Here is a tiny trained network, its code and every weight. The questions are about switching its units off for an input and a target symbol, where a switched-off unit gives its printed mean instead of its output.

import numpy as np


def w(rows, s, z=0):
    codes = np.array(rows[::2]) - 128.0
    scale = np.full(codes.shape[1], s)
    scale[-1] = z or s
    return codes * scale


def f(y):
    return np.maximum(y, 0)


def softmax(a):
    e = np.exp(a - a.max(-1, keepdims=True))
    return e / e.sum(-1, keepdims=True)


def log_softmax(a):
    a = a - a.max(-1, keepdims=True)
    return a - np.log(np.exp(a).sum(-1, keepdims=True))


def net(x, mask):
    ids = ['βγδεηθλμξστφψ'.index(c) for c in x.split()]
    T = len(ids)
    res = E[ids] + P[:T]
    u = 0
    for l in range(2):
        r = res
        for j in range(2):
            rows = slice(2 * j, 2 * j + 2)
            q, k, v = (r @ M[l][rows].T for M in (Q, K, V))
            z = softmax(np.where(np.tri(T) > 0, q @ k.T / 2**0.5, -1e9)) @ v
            o = O[l][rows]
            res = res + np.where(mask[u + j], z, o[:, -1]) @ o[:, :-1]
        u += 2
        y = f(res @ A[l][:, :-1].T + A[l][:, -1])
        res = res + np.where(mask[u : u + 4], y, B[l][:, -1]) @ B[l][:, :-1]
        u += 4
    return log_softmax(res[-1] @ U[:, :-1].T + U[:, -1])


Q, K, V, O, A, B = {}, {}, {}, {}, {}, {}
E = w([
[122,156,69],'β',
[29,99,175],'γ',
[180,163,111],'δ',
[85,5,141],'ε',
[174,81,219],'η',
[167,179,66],'θ',
[165,161,115],'λ',
[157,147,105],'μ',
[152,88,161],'ξ',
[122,254,107],'σ',
[44,156,196],'τ',
[124,182,195],'φ',
[166,159,110],'ψ',
],0.017)
P = w([
[14,233,241],'0',
[82,98,32],'1',
[88,123,27],'2',
[69,139,32],'3',
[36,171,253],'4',
[56,133,127],'5',
[66,146,89],'6',
[51,143,161],'7',
[41,176,193],'8',
[79,129,84],'9',
[79,120,84],'10',
[68,152,195],'11',
],0.0043)
Q[0] = w([
[73,44,147],'0.h0',
[68,7,102],'0.h0',
[96,109,95],'0.h1',
[55,96,128],'0.h1',
],0.011)
K[0] = w([
[153,64,252],'0.h0',
[146,98,157],'0.h0',
[131,128,152],'0.h1',
[116,149,155],'0.h1',
],0.015)
V[0] = w([
[113,110,134],'0.h0',
[108,125,8],'0.h0',
[128,71,136],'0.h1',
[119,196,100],'0.h1',
],0.014)
O[0] = w([
[1,15,96,254],'0.h0',
[120,60,189,10],'0.h0',
[71,3,222,75],'0.h1',
[28,224,131,193],'0.h1',
],0.0069,0.00045)
A[0] = w([
[145,128,254,254],'0.n0',
[115,69,207,147],'0.n1',
[50,140,170,135],'0.n2',
[43,64,135,211],'0.n3',
],0.0075,0.0055)
B[0] = w([
[194,104,1,237],'0.n0',
[78,113,72,199],'0.n1',
[75,141,117,177],'0.n2',
[213,176,125,254],'0.n3',
],0.0092,0.0067)
Q[1] = w([
[251,128,62],'1.h0',
[50,146,152],'1.h0',
[138,116,227],'1.h1',
[104,112,227],'1.h1',
],0.013)
K[1] = w([
[169,97,51],'1.h0',
[125,201,255],'1.h0',
[196,57,212],'1.h1',
[210,107,85],'1.h1',
],0.0083)
V[1] = w([
[161,199,214],'1.h0',
[93,162,151],'1.h0',
[179,87,168],'1.h1',
[252,134,165],'1.h1',
],0.013)
O[1] = w([
[193,94,96,7],'1.h0',
[155,73,187,74],'1.h0',
[40,162,133,22],'1.h1',
[203,144,2,74],'1.h1',
],0.0085,0.014)
A[1] = w([
[145,117,50,2],'1.n0',
[162,254,87,249],'1.n1',
[61,8,96,77],'1.n2',
[163,33,105,121],'1.n3',
],0.011,0.0053)
B[1] = w([
[5,38,150,147],'1.n0',
[168,71,136,254],'1.n1',
[165,206,139,163],'1.n2',
[111,253,140,157],'1.n3',
],0.0068,0.013)
U = w([
[135,113,172,187],'β',
[140,110,147,80],'γ',
[191,126,73,77],'δ',
[117,254,78,114],'ε',
[132,27,93,109],'η',
[188,146,94,69],'θ',
[190,126,89,143],'λ',
[179,154,102,59],'μ',
[135,43,90,253],'ξ',
[214,219,139,10],'σ',
[138,86,201,151],'τ',
[212,246,111,133],'φ',
[191,142,92,144],'ψ',
],0.0087,0.0053)

Each question gives the input, a string of symbols that net reads in full, and the target symbol t.
The units are the heads (2 rows each of Q, K, V and O) and the neurons (one row each of A and B). Each row of codes is followed by its name. A weight is (code - 128) times the scale printed after its matrix; where a second scale follows, it is the last column's (O, A, B and U).
mask holds one flag per unit, layer by layer, with each layer's heads first. A switched-off unit (its flag False) gives its mean, the last column of its rows in O or B, instead of its output. The means were averaged over made-up inputs and are rounded, as every weight is.
A unit's drop is (log p(t) with every unit on - log p(t) with that unit switched off) / (log p(t) with every unit on - log p(t) with every unit switched off).
The circuit of an input: a set's keep is (log p(t) with only the set's units on - log p(t) with every unit switched off) / (log p(t) with every unit on - log p(t) with every unit switched off). Starting from all 12 units, units are removed one at a time, each time the one whose removal leaves the highest keep (on an exact tie, the one counted first), for as long as the keep stays at least 0.8.
units of the circuit, in order: the units of the circuit, biggest drop first
top k neurons: the k neurons with the biggest drops, biggest first
k most important neurons of layer l: the k neurons of layer l with the biggest drops, biggest first
heads that matter: for each layer, one digit per head in row order, 1 if its drop is at least 0.15 and else 0, layers parted by /
drop when u is switched off: that unit's drop, to one decimal
input η ξ ε μ λ δ ψ, target ξ: units of the circuit, in order : 1.h1; 1.n0; 0.h1; 1.n1
input ε ψ δ ψ ε γ δ β ξ λ λ, target ε: units of the circuit, in order : 0.h1; 1.h0; 0.n0
input ε ψ ψ δ ε λ δ μ μ, target ε: heads that matter : 01 / 11
input σ φ β ξ δ ε, target φ: units of the circuit, in order : 1.n3; 1.h0; 0.h0; 1.n2
input τ ξ ε ε η λ, target τ: 2 most important neurons of layer 0 : 0.n2; 0.n3
input τ ξ δ ξ ε ψ ξ γ δ, target τ: units of the circuit, in order : 1.h1; 0.n2
input τ φ ε ε, target τ: units of the circuit, in order : 1.h1; 0.n2
input ε λ λ, target ε: units of the circuit, in order : 1.h0; 0.h1; 0.n0
input ξ θ ε φ ψ ψ δ δ ψ η, target ξ: heads that matter : 00 / 01
input ε ε ε φ ψ λ φ ψ, target ε: heads that matter : 01 / 11
input ε δ γ ξ, target ε: top 2 neurons : 0.n3; 0.n1
input ε μ δ μ δ ε λ φ, target ε: units of the circuit, in order : 1.h0; 0.n0; 0.h1
input τ β φ, target τ: heads that matter : 11 / 01
input ε β ψ β ψ ψ, target ε: top 2 neurons : 0.n1; 0.n0
input ε δ ε ε ε δ ψ ε γ, target ε: top 3 neurons : 0.n3; 1.n1; 1.n2
input σ δ ψ ε λ ε, target φ: heads that matter : 11 / 10
input ε φ β λ η, target ε: top 2 neurons : 0.n1; 0.n0
input η ξ ψ ε ε ψ β ε ξ, target ξ: 2 most important neurons of layer 0 : 0.n3; 0.n0
input τ ψ ε φ ψ β ε ε ε λ ε ψ, target τ: top 2 neurons : 0.n2; 0.n0
input ε ε ξ, target ε: top 2 neurons : 0.n1; 1.n2
input ε ε ε τ β ε ξ ε ε ε ε ε, target ε: top 2 neurons : 1.n2; 0.n3
input τ ε σ ε, target τ: top 3 neurons : 0.n2; 0.n3; 0.n0
input η λ ξ ε ξ ε ε μ, target ξ: 2 most important neurons of layer 1 : 1.n0; 1.n2
input τ β λ ε σ, target τ: most important neuron of layer 0 : 0.n2
input ε δ ε, target ε: most important neuron of layer 0 : 0.n1
input τ τ τ, target τ: drop when 1.h1 is switched off : 0.8
input τ η λ ε μ μ σ ε ξ ε τ, target τ: drop when 0.h0 is switched off : 0.7
